Rows near named flat spaces through zero
mf_cm: [  0  -7 -10  29 -56 -26 -17  33  -6  21 -16 -25   2 -22 -16   0   2 -25
  -8  30  37   7  21 -32 -18 -13]
jm_mt: [ 7  2  8 -1  2 12 -3 -8  4  0  5  6  1  3  8  4  0 13  8  0 -3  2  1 -8
  3  4]
nm_tt: [-10   7 -38   6  12 -23  -8  13   3 -18 -23  -5 -15   7 -26  14  -6 -10
 -22 -18   7  24  -1  43 -13  32]
jm_mt: [  5  -2 -10   6 -37   0   9  39  -4   2 -19 -18  -5 -16 -22  17 -25  28
  19  32   4  51   0   5  -3  20]
mf_cm: [ -4  13  23 -21  -6  35  51  48 -27  11 -15   8  19 -38  20  42 -52  38
  41 -13   0  65 -13 -17  20  26]
jm_mt: [ 49  -1 -16  30  -8 -10   9 -28  -3   8   3 -28  11  -3  17 -55  -6   0
 -11   7   2  11  13 -28   9 -26]
lc_sm: [  8   0  -9  16   2 -14 -14 -18   4  -3   5  -6   0   8  -5 -18  15 -12
 -19   0   4 -12   7  -3  -1 -10]
nm_tt: [ -9   6 -20   0 -13  -7  11  35  -3 -22 -16 -12  -8  -4 -48  29 -21  42
   6  23 -14  67 -15  44  10  39]
nm_tt: [ 61  11  -7  23   3  37 -41 -40  28   2 -10  16 -13  21  44   9 -10  36
  19 -20  20  19  27 -35 -22  41]
nm_tt: [ 27  -3   0   4  21  -4  25 -34  -9   9  14 -11  15  -2  33 -58   0 -22
 -12 -17 -10 -25   2 -20  14 -41]
nm_tt: [ 39   6 -38  24  10 -22  26 -17  -8 -18  -5 -33   6   2 -17 -46 -18  20
 -21   3 -18  51  -5  23  23   0]
lc_sm: [-21 -12 -24 -21  -8 -10  10  38   3   4 -29  -5 -23  -6  -7  12 -19 -23
   9   1   3   2  -3  37 -30  16]
mf_cm: [ 17  -6   4  15  -5  -9  -1 -23  -2   9  14 -12  10   0  11 -39  15 -17
 -12   9   1 -25   8 -25   6 -36]
lc_sm: [  1  -5  20 -17 -15  27  10  20  -1  18  -6   9  -1 -14  26  19 -19  10
  34   5   5   3   2 -21  -9   5]
lc_sm: [ 12  -1  -6   0  -7   9  -4   5   6   5 -11   0  -8   0  11   5 -11   5
  12   0   7  10   7  -4 -13  13]
mf_cm: [-11  -6 -18   6  -5 -18 -35  -4  17 -10  -5   0 -19  19 -25   5  22 -14
 -16  10   5 -19   6  24 -21   9]
mf_cm: [  0  -4 -35 -16  12  -4   8  13  12 -19 -22  -6 -26  13 -19   6 -21  15
   7   1 -20  29 -11  61 -15  36]
jm_mt: [-18   8   6   0  19 -16  21  -5 -16 -19  20  -6  18  -1 -31  -9  11   8
 -22   2 -23   9 -20  20  38 -15]
nm_tt: [-49  -6  -5 -20  13 -31  23  25 -17  -1  -1  -4   3 -11 -21  -4   9 -48
 -22 -10  -6 -28 -16  33   3 -23]
lc_sm: [-15   8  -1  -3  10  -4   7  12  -9  -7  -4   5   4  -5 -10  17  -4   0
  -7 -14   2  13  -6  11   7  11]
mf_cm: [ 22 -18   6 -11 -12  11  17 -13   9   0  15 -16  -5   7   0 -38  -3  27
  24  45 -35  -4  -9   8   9 -23]
lc_sm: [  3   7 -11   6  10  -5  -1  -5   1 -13  -1  -1  -1   6 -12   2  -1  11
  -9  -6  -5  17  -3  15   7  13]
mf_cm: [-15   7 -26   1  16 -14 -17   6   6 -13 -18   7 -15  10 -14  22   2 -15
 -19 -25  11   6   2  31 -17  30]
lc_sm: [-14   1   1 -28 -13  28  19  56  -5  16 -37  14 -13 -24  23  55 -46   8
  42 -16  17  35   1   3 -27  44]
jm_mt: [ 19  -2 -20  23   6 -22 -17 -28   4   5   0 -11   0   8  12 -37  16 -36
 -30 -14  16 -27  16 -13 -11 -21]
nm_tt: [-52 -11  45 -38 -19  11  35  45 -19   9  16   7  12 -24 -19  26  -1   8
  30  34 -22 -11 -26   3  20 -23]
lc_sm: [-11   5 -17   6  15 -22  -1  -2  -3 -16  -1  -5   0   6 -24  -2   8  -9
 -25  -9  -4   6  -6  27   7   4]
mf_cm: [ 12   0  41 -17  -4  36  39   2 -15  13  19   4  23 -19  26  -5 -19  37
  37  14 -21  14 -12 -33  31 -19]
jm_mt: [ 48   6   6  26  10  13 -15 -54   9   0  19  -1  11  15  26 -34  11  19
  -6  -5  -1  -5  13 -37  13 -14]
jm_mt: [ 29  -7 -22  20 -12  -8 -23 -15  12  16 -14  -9 -11   4  26 -25   2 -30
  -8  -8  26 -19  25 -23 -31  -6]
nm_tt: [ 33   5   9 -11  17  41   9 -17   8   6  -4  16  -2   3  47   4 -25  29
  31 -22  -5  14   4 -17  -4  21]
jm_mt: [ 19 -11   1 -12  17  13   0 -26   9  24  -3  10  -7   4  61 -32  -1 -43
   7 -30  10 -55  15 -25 -27 -22]
[ 23  11  32   3  23  38 -25 -50  15  -9  28  29   7  24  25  10  18  40
  12 -12  -9 -13   3 -28  16   8]
jm_mt
[-34   8 -14 -20  12  -6  21  43 -12 -10 -24   7  -7 -12 -18  41 -24  -3
   1 -22   1  33 -14  41  -4  35]
lc_sm
[ 17 -10   0  -5  17  24 -58 -41  36  27 -11  36 -28  26  75   1  20 -56
   6 -48  40 -87  37 -37 -65   5]
jm_mt
[ -1   6 -17   1  -4   1  -4  18   4 -14 -16  -1 -11   3 -22  27 -15  27
   6   4  -2  43  -4  27  -4  38]
nm_tt
[  7   3  27 -30  22  38  39  -5  -6  -4  14  13  10  -3  21   3 -22  43
  35  -2 -35  18 -20   4  27   3]
mf_cm
[ 52   2  -5  28 -17  10  -5 -23   6   6   2 -16   6   1  17 -28  -9  27
   7  15   4  25  15 -34   5  -3]
jm_mt
[ -8  11  40 -21  18  35  22  -7  -7 -16  27  19  17   2  -6  24  -4  61
  26   8 -35  24 -25   3  42   9]
jm_mt
[-74   0  16 -42  26  -3   2  30  -4 -11   1  31  -9   2 -22  51  14 -26
  -3 -21  -8 -33 -22  45  -6  13]
jm_mt
[-18  13 -17  10  20 -25  -2   1  -9 -18  -3  -1   5   3 -27   8   9 -12
 -34 -22   4  12  -6  25  11  10]
lc_sm
[-21  -2  -4  -4   6 -14 -10   4   0   2  -3   6  -5   2  -3   5  13 -33
 -15 -14  11 -27   2   7 -12  -5]
nm_tt
[  9  -3 -11  18   7 -21 -19 -31   6   0  10  -7   1  13   2 -34  26 -31
 -29  -5   7 -36  10  -8  -4 -25]
mf_cm
[-11   8  18 -18  19  22   9   1  -2  -7   5  20   3   1   7  26  -6  21
  14 -15 -10   7 -11   6  10  17]
mf_cm
[ 32  -8  32 -30   1  58  34  -5   3  23   4  13   2 -10  63  -6 -35  35
  61   1 -18   4  -2 -33   1  -2]
jm_mt
[ -1  -8  -2   2  -4  -6 -20 -14  13  -5   9  -1  -9  15 -11 -10  20  -3
  -5  17  -6 -23   2   8  -7  -8]
mf_cm
[ 70 -15 -56  23 -33  12 -41  -8  41  17 -48 -16 -46  17  36 -16 -29   3
  25   9  30  20  40  -6 -70  43]
lc_sm
[ 61  -3   8  27   5   4  12 -60  -3  15  28 -20  24   2  42 -80   8  -2
  -9   4  -8 -22  13 -55  23 -55]
nm_tt
[ 3 -1 -4 -1  2  0  2 -3  3 -5  0 -2 -3  4 -5 -4 -1  7  1  4 -7  5 -3 10
  2  3]
lc_sm
[ 12 -14 -12  -8   4   5 -19 -12  16  28 -18  10 -20   5  55 -17   1 -57
   5 -30  28 -58  24 -21 -49  -9]
jm_mt
[ 43  23 -38  36  17  -2 -27 -27  12 -25 -16  -3  -7  20  -8   8 -10  36
 -20 -25  11  58  12  11   1  51]
lc_sm

Rows near named flat spaces through zero
lt_jn: [ 23   3   5  -4  20  19  26  37   9   8  -7  35 -28 -47  19 -18 -37  -6
 -24 -34 -60   4  28  13  -9  26]
tm_ht: [-21 -10  26  17 -11 -16 -17  23  33 -13 -35   4   9  -7  10   3  -3  -3
 -18  -4 -32  20 -41  10  -3   4]
tq_rf: [ 15  32 -26   9  41 -19   1  32  21  19 -11 -29 -31  -8   2  -3  10  19
 -26  19   6  19 -11 -22 -11 -10]
lt_jn: [ -6 -22 -12 -32 -18  53  13  16  19  34 -38   8   5 -35  -5   5 -10  -2
 -12 -31 -41   0  16   0  -6  37]
tm_ht: [ 11  14 -46 -13  17  24  17 -39 -21 -25  -5 -17  -5  -6  33 -17 -10 -13
  32  -5  36   0 -12  -2  16 -31]
tm_ht: [  4  23 -24 -26 -25 -13  -1  23  59  12 -55 -80 -18   2  -4   6  28  24
 -26   2 -41  34 -10 -22  -6  29]
dp_zn: [-10 -34 -25   9  -5   5 -24 -25  24 -25 -39  -6   1 -24  40   7  -1 -30
  52  -7  23  25 -68 -16  36 -22]
tq_rf: [ 22  -3  30  15   4 -14   5  10  25   1 -21 -11   7  13   8  16  -7  41
   4   7   1  -5 -63  -9 -18 -32]
dp_zn: [  1   8  27 -25 -29   4  14   4  -1  12   9 -26   8  17 -38   6  28  25
 -31  -4 -31 -14  47  14 -23  32]
tq_rf: [ 33   6   8 -20   0  20  33 -31 -13 -21  11 -15 -11  -7   8   6   7  14
   5 -21  -9 -21  32  16 -18  -7]
lt_jn: [  4  25 -21 -15  39  50  34   9 -21  19 -13  11   4 -16   4 -15 -18  16
 -33  -9   7 -16   7  12 -27 -17]
tm_ht: [ 14   4  70  37 -17 -69 -11  62  -3  22  54  54   5  40 -28 -18 -44  22
  -9  19 -39  -6   3  -1   4  25]
tq_rf: [ 26   6  16  28  35 -46 -14  44  33  18  12  -2 -47 -20  -7  20  19  13
 -27  12 -22  16  12 -20 -17  10]
lt_jn: [ 27 -23  21  28   6 -37 -16   2  23 -15  10  14 -26 -13  20  20  -4  -5
  30  -1  -6   8 -21 -15   9  -9]
gg_qh: [ 20 -58  17  -8  13  41   2  22   2  40  -4  11   5 -52 -16  -2  14  15
  44 -17  13   4 -48 -20  30   4]
lt_jn: [-37  51  -8 -14 -11  -9   7   8 -37 -12  25 -16  19  36 -28 -44   8  -8
 -48  15  -7   4  52  30   0  24]
gg_qh: [-23 -22 -20 -18  -9  38  -6  -8 -19  41   5  17  20  -1 -28  10   6 -11
   6   1  25 -16  26 -10   3  17]
dp_zn: [  7  12 -24  -4  14  25  19  -7 -23   9   3  27   9   7  17 -16 -45   0
  11  -3  18 -16  -7  -1   0 -20]
dp_zn: [  8 -10  39  20  -6 -43 -19  35  27   6   2 -17  -4   6 -17   2  20  23
   2  15 -13  19 -40 -13  10   6]
gg_qh: [-17   0  -8 -22 -17  39  19  -2 -14 -12  -7  35   2 -26  12 -20 -30 -35
 -22 -38 -51  -5  58  34  -2  38]
dp_zn: [-46   3 -43  -4  28  38  -7  29 -27  14 -15  22  18 -33   3 -58 -16 -38
  -4  -1  20  29 -25   6  44   8]
dp_zn: [-11 -23 -19 -15  34  48   1  -5 -28  15   6 -12   3 -47 -19 -15  48 -10
  14  -5  43   8  -5   0  25  -3]
gg_qh: [ -3  10 -27  -7   3  11   7 -30   0 -41 -19 -15  -9 -14  35  -7  -1 -24
   7 -14   0  10  -1  13   6 -13]
gg_qh: [-50  32 -54 -34 -29  43  11 -52   5 -57 -70 -43  25   6  40 -14   0 -34
 -26 -20 -11  14  -1  36  -7  -7]
tm_ht: [-39  -8   4   4  20  38   1  -2 -32 -10  -4  31  28 -21  -2 -22   3 -22
 -17  -8  16  -2  -9  32   4 -10]
gg_qh: [ 21  33 -17   3  12 -30   2 -25  -1  -6  14 -47 -12  39  -3  18  24  27
   2  31  41  -8   0 -19 -17 -33]
gg_qh: [-28 -19 -31  -8  11  47  -3  -4  -9   5 -28  22  14 -34  15 -15 -12 -31
   9 -15  13   9 -20   5  19  -1]
lt_jn: [ -9 -24  -9  -6  24  45   0 -31  16   3 -38 -10  -2 -34   4  53  43   1
 -20 -12  20 -15   0   5 -42 -23]
lt_jn: [  2   7  17  10  16  -5   5  -7 -13 -21   7  -7   8   5   3  -9  11  11
   0   6  18  -2 -25  12  -1 -26]
gg_qh: [-14   0  -7  -7 -17   8   1  -8  -2 -17  -6  15   1  -7  13  -8 -16 -27
  -5 -16 -25   3  25  16   5  18]
tm_ht: [-24 -18  26   2 -35 -19 -25  40 -33  72  63  49  33  45 -73 -10 -14   3
   3  28  10 -19  44 -18  20  50]
tm_ht: [-27  -4   1  -6 -11   9 -11  41  25  36 -31   4   9  -8 -21   2   0   2
 -38  -1 -33  13   1  -4  -9  34]
dp_zn: [-19   7 -10   5  24  21   2 -32 -18 -17 -12  -9  20   7   6   9  19   3
  -8  11  47 -12 -26  13 -17 -44]
gg_qh: [ -9  22   3   3 -29 -30  -1 -35  18 -77 -19 -25 -10  11  40  -1   1 -27
 -10 -14 -39  15  13  32  -4  -1]
tm_ht: [  8  13  11  -3 -24 -16   7 -16  33 -37 -33 -29  -5  12  25  16  -2   9
 -13 -11 -37   5  -9  13 -21  -5]
tq_rf: [ 15  -2 -25  -7  -4   6   6 -26  -9   0  17  18 -18  -2  14  14 -20 -20
  18  -9   3 -15  45  -8  -3   5]
tm_ht: [ 10  -4  19  19  36  -4   4  -5 -49 -14  54  26   1  -8  -6 -25   8  -4
  23   8  42  -9  -4  11  21 -25]
dp_zn: [ 19  10  30  -1  -7 -13  14  48   5  21   7   5   4   8 -13 -30 -27  31
  -8  -1 -36   5 -17  -1   6  18]
lt_jn: [-49  -6  15 -14 -39   7 -19 -23  -8  -5 -15 -46  53  40 -40   5  55  12
  -8  21  31   0 -25  12   3  -2]
tq_rf: [-18  -3 -16   4 -18  -2 -15 -14  28  -8 -47 -17  18  18  21  16 -10   1
   8   8  11   9 -55 -11  -2 -22]
dp_zn: [ 40   4  54  47  -5 -84 -15  -1  52 -39   0  -5 -29  29  29  48  -7  27
   1  13 -26  -1 -34  -9 -33 -31]
tm_ht: [ -9 -32  17  32  23   3 -15 -22  -5 -39  -6  38   6 -26  34   8  -5 -26
  27  -8  25   2 -51  14  11 -40]
lt_jn: [ -7  11 -61 -22  -3  13  -4 -13 -24  26  15 -17   2  15  -9 -20  -5 -16
  32  17  45   5  15 -29  34   6]
lt_jn: [  1  23  -4  -6 -20 -11  11 -21 -19 -25  18  -1   7  30   9 -16 -22  -6
   5   1  -4  -9  22  13   3  -1]
tm_ht: [  4  -2 -21   4  30  15   2  30 -31  50  34  46  -3  -9 -16 -23 -32  -6
  11   9  25  -7  14 -20  19   7]
tq_rf: [ 11 -21   9  15   0 -41 -26 -10  16 -18  39  13 -57 -32  -3  39  40 -45
  -5 -10 -31   8  93  -1  -4  42]
tq_rf: [  1  21 -38  11  32  -9  -5  23 -45  47  48  27   7  28 -18 -38 -35   2
  27  38  65  -4 -10 -33  33 -15]
gg_qh: [-26 -32  -1   9  14  27 -13 -21 -12 -19  -4  34   4 -38  13   8  12 -41
   8 -16  13   1   2  18   8  -6]
lt_jn: [  8 -22  -7  14  -1 -23 -24 -10  13   3   7  -7 -12  -1   3  20  15  -8
  36  13  27   9 -20 -27  19  -8]
gg_qh: [ 43  34  27  23  11 -64   6  46   7  21  43   7 -27  35 -12  -9 -28  37
 -13  24 -21  -3  13 -19 -11   4]
dp_zn: [ 15  19 -19  17  15 -22   0   3 -14  17  32  43 -15  24  10   5 -49  -7
   3  15  13 -18  30 -16 -10  -9]
tq_rf: [  3 -18   6  11   7   2  -5 -22  22 -35 -25   0 -14 -28  31  24  11 -16
   5 -17 -10   6 -16  10  -9 -16]
dp_zn: [-16   8 -40 -15  27  51  14 -32 -44  10   9  12  15  -3  -3  -4   2 -12
  -1   3  53 -23  22   7  -7 -23]
tq_rf: [ 24  13  14   9  32 -13   9 -10   2 -28   0 -45 -11  -6   6   0  41  29
   3  10  26   7 -40   3  -6 -40]
tq_rf: [ -5   0   6   8 -13 -18 -12  -8  12  -3 -13 -23  18  30  -1   9   6  18
  14  19  23   3 -49 -12   3 -22]
[ 15  17  -4 -23 -10   4  15  10  29  20 -19 -34 -20  -1 -14  24  18  23
 -41  -8 -40  -4  46  -4 -38  27]
tm_ht
[ 12  -1   2   5   9  -5   2  36   6  25   3  16  -8 -10  -2 -17 -24   8
   4   0 -14   9 -13 -14  13  11]
lt_jn
[  6 -21   1   1  -3  -7 -10 -24  -2 -34   9 -15 -12 -23  14  -4  27 -23
  37  -9   9  16  -7   2  31  -1]
lt_jn
[ 24 -18  39  15 -46 -43  -9  23  35   5   1  30  -3  23  11  12 -52  10
  23  -7 -52  -1 -16 -13   5  21]
lt_jn
[ -7   9 -16 -44 -39  36  19  -2  -2  28 -17 -24  21  17 -23  -6  -4  16
 -12 -10 -20 -11  30   0  -7  32]
gg_qh
[-34  17 -32 -11 -16  10  -8   4 -11  32  -4  10  22  32 -18  -3 -19  -9
 -20  16  12  -8  25  -7  -6  15]
gg_qh
[  5  14   6 -17 -61 -28   2  29  23  13  -6  -9   5  35  -7 -21 -41   8
   0  -4 -60  11  14  -9  16  49]
gg_qh
[ 38  18 -15   4  28  -2  18  11  28  13 -22  -9 -29  -7  24  19 -21  28
 -11  -2  -9  -4 -14 -19 -30 -22]
tq_rf
[  2  -5  16   4 -10 -15  -7  20  12  16   6  10  -6   3 -13   9  -2   4
 -11   1 -22   0  16  -5  -6  20]
tq_rf
[  7 -24  39  15  -6 -14  -7   2  11 -11   4  15   0  -7   0  17   6   4
   6  -7 -15  -4 -12   7  -5  -1]
tq_rf
[-24  -2  39  26   5 -20 -15  33   1  13   9  37  14  11 -21   6  -4   4
 -38  11 -15  -5   1  14 -20   7]
gg_qh
[ 12  -6  -1  11   3 -16  -7  -1   6  -4   4   4  -7   1  12   2  -9  -2
  23   4   9   5 -21 -12  12 -10]
tm_ht
[-31 -56 -26   2  29  50 -27 -31  -8  12 -16  13   8 -51  -3  31  48 -35
  28  -3  62   2 -21 -11  15 -18]
tm_ht
[-58  44  -7   6  -1   2  -4 -13 -14 -26 -22  -2  34  39  -2  -5   2 -10
 -66  17   6  -6  10  37 -36 -16]
dp_zn
[ -3   3  36  14  -6 -30 -10  16  20 -11  -8 -21   4  11 -11   6  24  20
 -19  10 -15  11 -25   6 -10  -2]
dp_zn
[ -4 -34 -34  13  41  41  -7 -19 -21  15   3  56  -3 -39  24  11 -24 -34
  37  -7  50 -11 -17 -14  14 -29]
tm_ht
[ 29  23  11  -3 -21 -51   0  18   8   6  28 -42 -14  36 -19 -15   8  29
  13  21  -8  11   4 -21  16  15]
tm_ht
[-21 -48  34  17 -52  -6 -26 -68  39 -57 -43  18  20  11  38  74   1 -26
  18 -21 -16 -18 -22  20 -30 -23]
tm_ht
[-17 -14 -35 -30 -28  38  -1 -38  11  11 -28 -10   4  -3   0  37  11 -18
  -3 -14  -2 -13  42  -5 -18  17]
lt_jn
[ 20 -34  15  17  -9 -17 -16 -27  11  -8  -2 -11  12  16  12  23   5  17
  65  14  46  -4 -76 -27  20 -42]
lt_jn
